Below are the code and all the weights of a small trained network. Each question names an input and a class and asks about switching units off, where a switched-off unit gives its printed mean instead of its output.

import numpy as np


def w(rows, s, z=0):
    codes = np.array(rows[::2]) - 128.0
    scale = np.full(codes.shape[1], s)
    scale[-1] = z or s
    return codes * scale


def f(y):
    return y / 2 * (1 + np.tanh(0.7978845608 * (y + 0.044715 * y**3)))


def log_softmax(a):
    a = a - a.max(-1, keepdims=True)
    return a - np.log(np.exp(a).sum(-1, keepdims=True))


def net(x, mask):
    res = np.array(x, float).reshape(1, 8) / 4 @ E
    y = f(res @ A[0][:, :-1].T + A[0][:, -1])
    res = res + np.where(mask, y, B[0][:, -1]) @ B[0][:, :-1]
    return log_softmax(res[-1] @ U[:, :-1].T + U[:, -1])


A, B = {}, {}
E = w([
[215,145,142,123,64,176,65,3],'x0',
[22,194,117,165,92,200,120,119],'x1',
[107,181,159,223,117,31,137,102],'x2',
[150,43,2,138,88,159,158,137],'x3',
[115,154,122,86,240,154,101,82],'x4',
[178,231,122,30,89,139,216,198],'x5',
[109,109,185,47,127,160,184,54],'x6',
[181,138,137,163,176,151,45,203],'x7',
],0.0076)
A[0] = w([
[181,131,254,155,73,45,189,68,177],'n0',
[98,207,137,111,138,157,175,145,185],'n1',
[157,185,163,110,104,94,99,105,185],'n2',
[119,89,134,205,140,43,146,227,188],'n3',
[171,118,175,97,136,117,223,148,252],'n4',
[110,95,140,215,165,94,146,189,147],'n5',
[113,163,170,156,73,144,168,86,134],'n6',
[170,192,197,108,153,129,168,160,180],'n7',
[187,93,60,84,90,133,157,186,171],'n8',
[147,185,64,161,121,122,172,110,57],'n9',
[183,170,200,123,78,96,159,105,154],'n10',
[153,124,194,145,98,124,113,51,135],'n11',
[145,107,115,225,182,95,105,173,177],'n12',
[105,207,120,164,50,121,133,89,207],'n13',
[77,205,78,113,89,75,161,66,80],'n14',
[85,148,70,154,126,172,55,77,193],'n15',
[103,118,114,150,107,213,53,90,82],'n16',
[187,113,173,124,209,129,38,96,126],'n17',
[121,62,138,228,146,71,144,218,146],'n18',
[244,71,83,101,98,156,160,162,189],'n19',
[24,82,139,115,139,189,185,103,180],'n20',
[117,189,179,103,138,110,121,192,154],'n21',
[99,184,146,92,154,145,164,183,116],'n22',
[208,114,76,82,71,185,129,157,170],'n23',
[166,148,117,118,24,105,117,69,174],'n24',
[70,57,104,90,186,131,185,100,92],'n25',
[69,130,109,197,115,55,128,168,136],'n26',
[149,129,216,159,65,160,164,88,99],'n27',
[126,94,131,185,151,209,53,102,148],'n28',
[145,205,139,116,197,141,131,150,143],'n29',
[104,121,180,91,189,131,193,146,182],'n30',
[156,108,86,89,157,120,124,107,152],'n31',
[79,155,112,158,160,111,196,150,248],'n32',
[184,147,171,107,175,150,57,107,180],'n33',
[204,109,175,182,186,118,34,87,158],'n34',
[174,100,81,126,93,183,156,155,174],'n35',
],0.0089,0.0031)
B[0] = w([
[195,163,65,52,90,83,41,80,248],'n0',
[120,159,217,134,122,76,142,165,191],'n1',
[200,153,143,107,128,112,101,158,186],'n2',
[57,86,61,159,131,115,6,184,254],'n3',
[88,155,97,33,108,121,138,182,211],'n4',
[56,135,90,166,162,107,50,156,211],'n5',
[117,171,136,121,76,68,136,101,177],'n6',
[135,197,117,46,155,150,111,200,202],'n7',
[99,39,93,116,69,166,178,224,218],'n8',
[135,90,120,159,127,75,134,136,150],'n9',
[197,190,87,70,93,76,88,160,200],'n10',
[180,153,91,105,113,119,107,45,196],'n11',
[107,93,74,186,186,175,66,131,230],'n12',
[167,143,165,193,81,44,129,118,204],'n13',
[121,131,118,157,131,52,176,112,181],'n14',
[106,119,222,254,116,186,182,44,204],'n15',
[109,160,196,187,83,234,132,76,190],'n16',
[207,82,107,132,239,167,142,79,217],'n17',
[52,85,49,160,144,149,10,145,241],'n18',
[155,20,64,89,109,188,163,195,228],'n19',
[23,156,120,117,130,99,187,64,205],'n20',
[149,177,166,136,150,126,96,195,196],'n21',
[132,140,185,137,168,124,164,210,186],'n22',
[178,100,106,121,61,159,199,175,217],'n23',
[176,119,104,133,47,98,139,106,205],'n24',
[42,137,61,67,181,129,178,78,179],'n25',
[94,97,103,197,131,82,71,125,213],'n26',
[153,174,132,100,71,121,112,91,179],'n27',
[144,154,153,184,131,221,121,65,208],'n28',
[144,140,162,129,177,162,137,191,183],'n29',
[74,169,172,9,222,143,90,142,186],'n30',
[138,106,115,89,150,170,165,137,156],'n31',
[81,123,155,152,175,29,116,146,203],'n32',
[196,111,154,121,188,185,138,128,205],'n33',
[226,99,100,148,181,163,133,100,242],'n34',
[93,65,107,131,61,152,187,187,192],'n35',
],0.0064,0.0093)
U = w([
[238,84,126,158,232,178,128,50,59],'0',
[119,152,173,233,105,26,194,130,136],'1',
[98,155,187,203,69,201,150,39,246],'2',
[43,141,117,41,176,106,195,63,41],'3',
[135,52,75,110,43,176,199,192,148],'4',
[138,201,197,84,178,118,118,240,158],'5',
[74,93,77,206,148,113,2,159,186],'6',
[211,185,100,84,35,71,69,93,39],'7',
],0.0084,0.0012)

Each question gives the input, the list of numbers given to net, and the class t.
The units are the neurons (one row each of A and B). Each row of codes is followed by its name. A weight is (code - 128) times the scale printed after its matrix; where a second scale follows, it is the last column's (A, B and U).
mask holds one flag per neuron, in row order. A switched-off neuron (its flag False) gives its mean, the last column of its row in B, instead of its output. The means were averaged over made-up inputs and are rounded, as every weight is.
A unit's drop is (log p(t) with every unit on - log p(t) with that unit switched off) / (log p(t) with every unit on - log p(t) with every unit switched off).
The circuit of an input: a set's keep is (log p(t) with only the set's units on - log p(t) with every unit switched off) / (log p(t) with every unit on - log p(t) with every unit switched off). Starting from the 12 units with the biggest drops (on a tie, the unit counted first), units are removed one at a time, each time the one whose removal leaves the highest keep (on an exact tie, the one counted first), for as long as the keep stays at least 0.8.
circuit, biggest first: the units of the circuit, biggest drop first
top k neurons: the k neurons with the biggest drops, biggest first
drop when u is switched off: that unit's drop, to one decimal
input [-7,-5,-3,1,2,-1,-2,-6], class 3: circuit, biggest first	n25
input [-7,-2,-4,-6,5,-2,-2,0], class 5: circuit, biggest first	n30, n22
input [3,6,-5,5,-3,-2,5,2], class 2: circuit, biggest first	n16, n15
input [-3,3,-1,5,2,-3,-3,-8], class 3: circuit, biggest first	n25, n20
input [-7,-8,-2,-1,-5,1,4,-4], class 3: circuit, biggest first	n30, n25
input [8,7,-1,-1,5,-5,6,6], class 0: top 3 neurons	n17, n34, n33
input [1,3,-1,-8,1,-8,7,-7], class 3: top 2 neurons	n20, n25
input [0,-2,8,-3,-5,6,1,7], class 7: top 4 neurons	n0, n10, n30, n13
input [-7,-3,3,7,7,3,-1,-3], class 3: top 2 neurons	n25, n30
input [8,-8,0,-7,-5,-8,-4,-6], class 7: top 3 neurons	n0, n10, n24
input [4,8,-7,-4,-4,8,4,-3], class 5: top 4 neurons	n22, n1, n0, n7
input [3,7,-1,-6,2,1,-2,5], class 2: top 2 neurons	n15, n16
input [-2,6,2,2,-2,7,3,5], class 5: drop when n22 is switched off	0.0
input [-1,-4,-8,1,6,-2,0,-6], class 3: drop when n25 is switched off	0.2
input [7,8,-8,-4,-8,-7,-1,7], class 2: top neuron	n16
input [-4,2,-3,-6,6,0,-2,8], class 5: drop when n21 is switched off	0.2
